Below is a small trained network, with its code and all its weights. Each question gives an input and a class and asks what happens when units are switched off, that is, made to give their printed mean instead of their output.

import numpy as np


def w(rows, s, z=0):
    codes = np.array(rows[::2]) - 128.0
    scale = np.full(codes.shape[1], s)
    scale[-1] = z or s
    return codes * scale


def f(y):
    return np.maximum(y, 0)


def log_softmax(a):
    a = a - a.max(-1, keepdims=True)
    return a - np.log(np.exp(a).sum(-1, keepdims=True))


def net(x, mask):
    res = np.array(x, float).reshape(1, 6) / 4 @ E
    y = f(res @ A[0][:, :-1].T + A[0][:, -1])
    res = res + np.where(mask, y, B[0][:, -1]) @ B[0][:, :-1]
    return log_softmax(res[-1] @ U[:, :-1].T + U[:, -1])


A, B = {}, {}
E = w([
[66,95,243,89,87,67,93,159,111,193],'x0',
[129,132,131,127,128,128,130,130,126,127],'x1',
[91,95,97,207,2,182,187,127,90,183],'x2',
[198,67,78,122,112,76,71,78,49,131],'x3',
[101,190,211,188,178,148,128,66,27,107],'x4',
[184,166,156,72,107,102,233,27,155,185],'x5',
],0.0073)
A[0] = w([
[185,165,20,174,199,220,167,85,141,46,41],'neuron 0',
[66,156,179,132,160,167,162,184,212,103,235],'neuron 1',
[130,153,174,183,142,139,105,89,51,130,68],'neuron 2',
[185,143,44,211,121,207,180,88,143,85,97],'neuron 3',
[87,113,182,109,113,78,124,152,107,196,28],'neuron 4',
[172,168,159,93,98,126,206,42,130,188,42],'neuron 5',
[101,118,123,172,29,151,151,148,89,186,54],'neuron 6',
[136,93,81,86,99,116,125,184,180,143,11],'neuron 7',
[158,88,80,70,68,108,123,181,180,153,71],'neuron 8',
[94,199,182,182,149,153,142,91,53,88,43],'neuron 9',
[164,140,143,81,124,98,191,70,131,167,9],'neuron 10',
[75,74,102,179,171,127,3,229,88,71,72],'neuron 11',
[70,105,122,206,143,167,53,219,90,71,15],'neuron 12',
[155,143,141,86,134,84,222,43,135,188,3],'neuron 13',
[128,176,178,187,188,124,116,69,53,129,64],'neuron 14',
[164,72,78,67,88,100,141,156,229,182,45],'neuron 15',
[146,137,140,78,144,91,167,66,145,137,67],'neuron 16',
[77,92,206,107,92,87,102,150,106,212,37],'neuron 17',
[181,52,95,160,65,62,79,81,35,157,214],'neuron 18',
[53,97,174,108,103,92,80,128,110,171,130],'neuron 19',
[100,98,222,96,101,75,97,160,102,195,66],'neuron 20',
[143,108,73,125,106,101,94,184,205,114,110],'neuron 21',
[217,56,81,93,155,49,37,73,47,101,139],'neuron 22',
[169,174,164,11,235,49,64,139,177,62,39],'neuron 23',
[92,88,90,203,4,172,200,127,87,190,57],'neuron 24',
],0.0064,0.0043)
B[0] = w([
[178,79,115,143,156,30,132,222,126,71,220],'neuron 0',
[67,219,79,145,143,137,221,150,158,191,233],'neuron 1',
[65,72,114,77,163,153,163,74,71,90,182],'neuron 2',
[184,100,147,154,176,32,126,192,122,91,211],'neuron 3',
[153,95,98,157,160,63,124,187,149,60,168],'neuron 4',
[171,146,191,108,53,166,105,126,166,66,194],'neuron 5',
[140,98,122,181,190,130,61,97,161,168,185],'neuron 6',
[89,54,135,92,153,167,154,77,63,71,160],'neuron 7',
[67,55,138,73,157,170,163,63,71,91,184],'neuron 8',
[66,45,107,70,151,158,160,71,59,82,192],'neuron 9',
[166,152,206,106,58,168,101,134,185,41,165],'neuron 10',
[209,182,226,82,22,185,112,113,161,60,238],'neuron 11',
[184,169,216,60,23,174,116,108,193,59,199],'neuron 12',
[180,149,194,82,45,154,82,125,161,53,184],'neuron 13',
[76,49,96,59,164,157,140,74,51,79,198],'neuron 14',
[63,78,144,77,167,164,146,70,49,71,193],'neuron 15',
[171,148,192,126,77,169,99,133,177,96,168],'neuron 16',
[165,93,122,169,173,71,143,195,144,55,190],'neuron 17',
[66,217,144,143,156,165,217,171,193,183,250],'neuron 18',
[164,129,127,139,152,78,160,175,129,105,197],'neuron 19',
[186,90,90,155,149,40,148,193,120,78,200],'neuron 20',
[71,76,148,76,133,142,156,81,47,100,186],'neuron 21',
[47,236,142,163,143,159,245,168,192,173,253],'neuron 22',
[134,93,115,245,208,180,2,44,194,210,240],'neuron 23',
[137,110,149,231,209,178,24,68,194,199,219],'neuron 24',
],0.0059,0.0076)
U = w([
[179,148,161,86,21,160,87,116,149,82,92],'0',
[64,53,128,69,152,147,152,79,58,101,97],'1',
[131,103,129,196,175,143,20,89,157,182,105],'2',
[175,90,124,142,151,6,144,196,119,91,105],'3',
[121,147,130,118,120,127,144,130,118,149,251],'4',
[72,200,133,136,130,142,215,150,160,160,88],'5',
[123,168,87,99,97,86,111,134,89,195,139],'6',
],0.012,0.016)

Each question gives the input, the list of numbers given to net, and the class t.
The units are the neurons (one row each of A and B). Each row of codes is followed by its name. A weight is (code - 128) times the scale printed after its matrix; where a second scale follows, it is the last column's (A, B and U).
mask holds one flag per neuron, in row order. A switched-off neuron (its flag False) gives its mean, the last column of its row in B, instead of its output. The means were averaged over made-up inputs and are rounded, as every weight is.
A unit's drop is (log p(t) with every unit on - log p(t) with that unit switched off) / (log p(t) with every unit on - log p(t) with every unit switched off).
The circuit of an input: a set's keep is (log p(t) with only the set's units on - log p(t) with every unit switched off) / (log p(t) with every unit on - log p(t) with every unit switched off). Starting from the 12 units with the biggest drops (on a tie, the unit counted first), units are removed one at a time, each time the one whose removal leaves the highest keep (on an exact tie, the one counted first), for as long as the keep stays at least 0.8.
units of the circuit, in order: the units of the circuit, biggest drop first
most important unit: the unit with the biggest drop
k most important neurons: the k neurons with the biggest drops, biggest first
drop of u: that unit's drop, to one decimal
input [-5,-5,-6,-7,8,-5], class 1: most important unit => neuron 9
input [8,-6,8,-8,5,8], class 0: units of the circuit, in order => neuron 5; neuron 13
input [-6,2,4,0,-2,-1], class 3: units of the circuit, in order => neuron 3; neuron 0
input [3,6,-4,-5,6,-3], class 1: 4 most important neurons => neuron 9; neuron 14; neuron 22; neuron 18
input [-8,-1,7,2,-6,-2], class 3: 2 most important neurons => neuron 3; neuron 0
input [7,-2,2,-1,5,6], class 3: units of the circuit, in order => neuron 20; neuron 17
input [-8,7,-7,7,6,6], class 3: 3 most important neurons => neuron 0; neuron 3; neuron 24
input [5,1,-3,2,8,5], class 1: 3 most important neurons => neuron 14; neuron 9; neuron 2
input [0,5,4,-5,4,-7], class 0: 2 most important neurons => neuron 12; neuron 11
input [1,0,6,8,-4,7], class 5: 3 most important neurons => neuron 18; neuron 22; neuron 11
input [5,-4,-8,1,1,7], class 2: 3 most important neurons => neuron 23; neuron 11; neuron 12
input [8,1,1,7,-4,-1], class 3: 2 most important neurons => neuron 20; neuron 17
input [0,-2,3,4,2,-1], class 5: 2 most important neurons => neuron 18; neuron 23
input [1,5,-7,-1,4,-7], class 0: 2 most important neurons => neuron 11; neuron 12
input [3,4,7,-5,-2,-6], class 2: 2 most important neurons => neuron 24; neuron 6
input [3,6,8,4,-5,-3], class 2: units of the circuit, in order => neuron 24
input [-5,-5,1,4,0,1], class 3: units of the circuit, in order => neuron 0; neuron 3
input [-7,5,2,-6,4,-6], class 3: 4 most important neurons => neuron 0; neuron 3; neuron 22; neuron 18
input [1,-2,2,5,1,2], class 5: units of the circuit, in order => neuron 18; neuron 22
input [-4,8,-5,7,-3,8], class 0: most important unit => neuron 13
input [0,5,-5,8,8,-4], class 1: 2 most important neurons => neuron 14; neuron 2
input [-5,1,1,6,-1,3], class 5: units of the circuit, in order => neuron 22; neuron 18
input [-2,-1,6,-3,-4,6], class 0: units of the circuit, in order => neuron 5; neuron 13
input [2,4,-7,4,6,5], class 2: drop of neuron 16 => 0.1
input [3,6,1,4,5,-8], class 0: drop of neuron 12 => 0.2
input [4,-2,3,2,7,5], class 1: drop of neuron 14 => 0.4
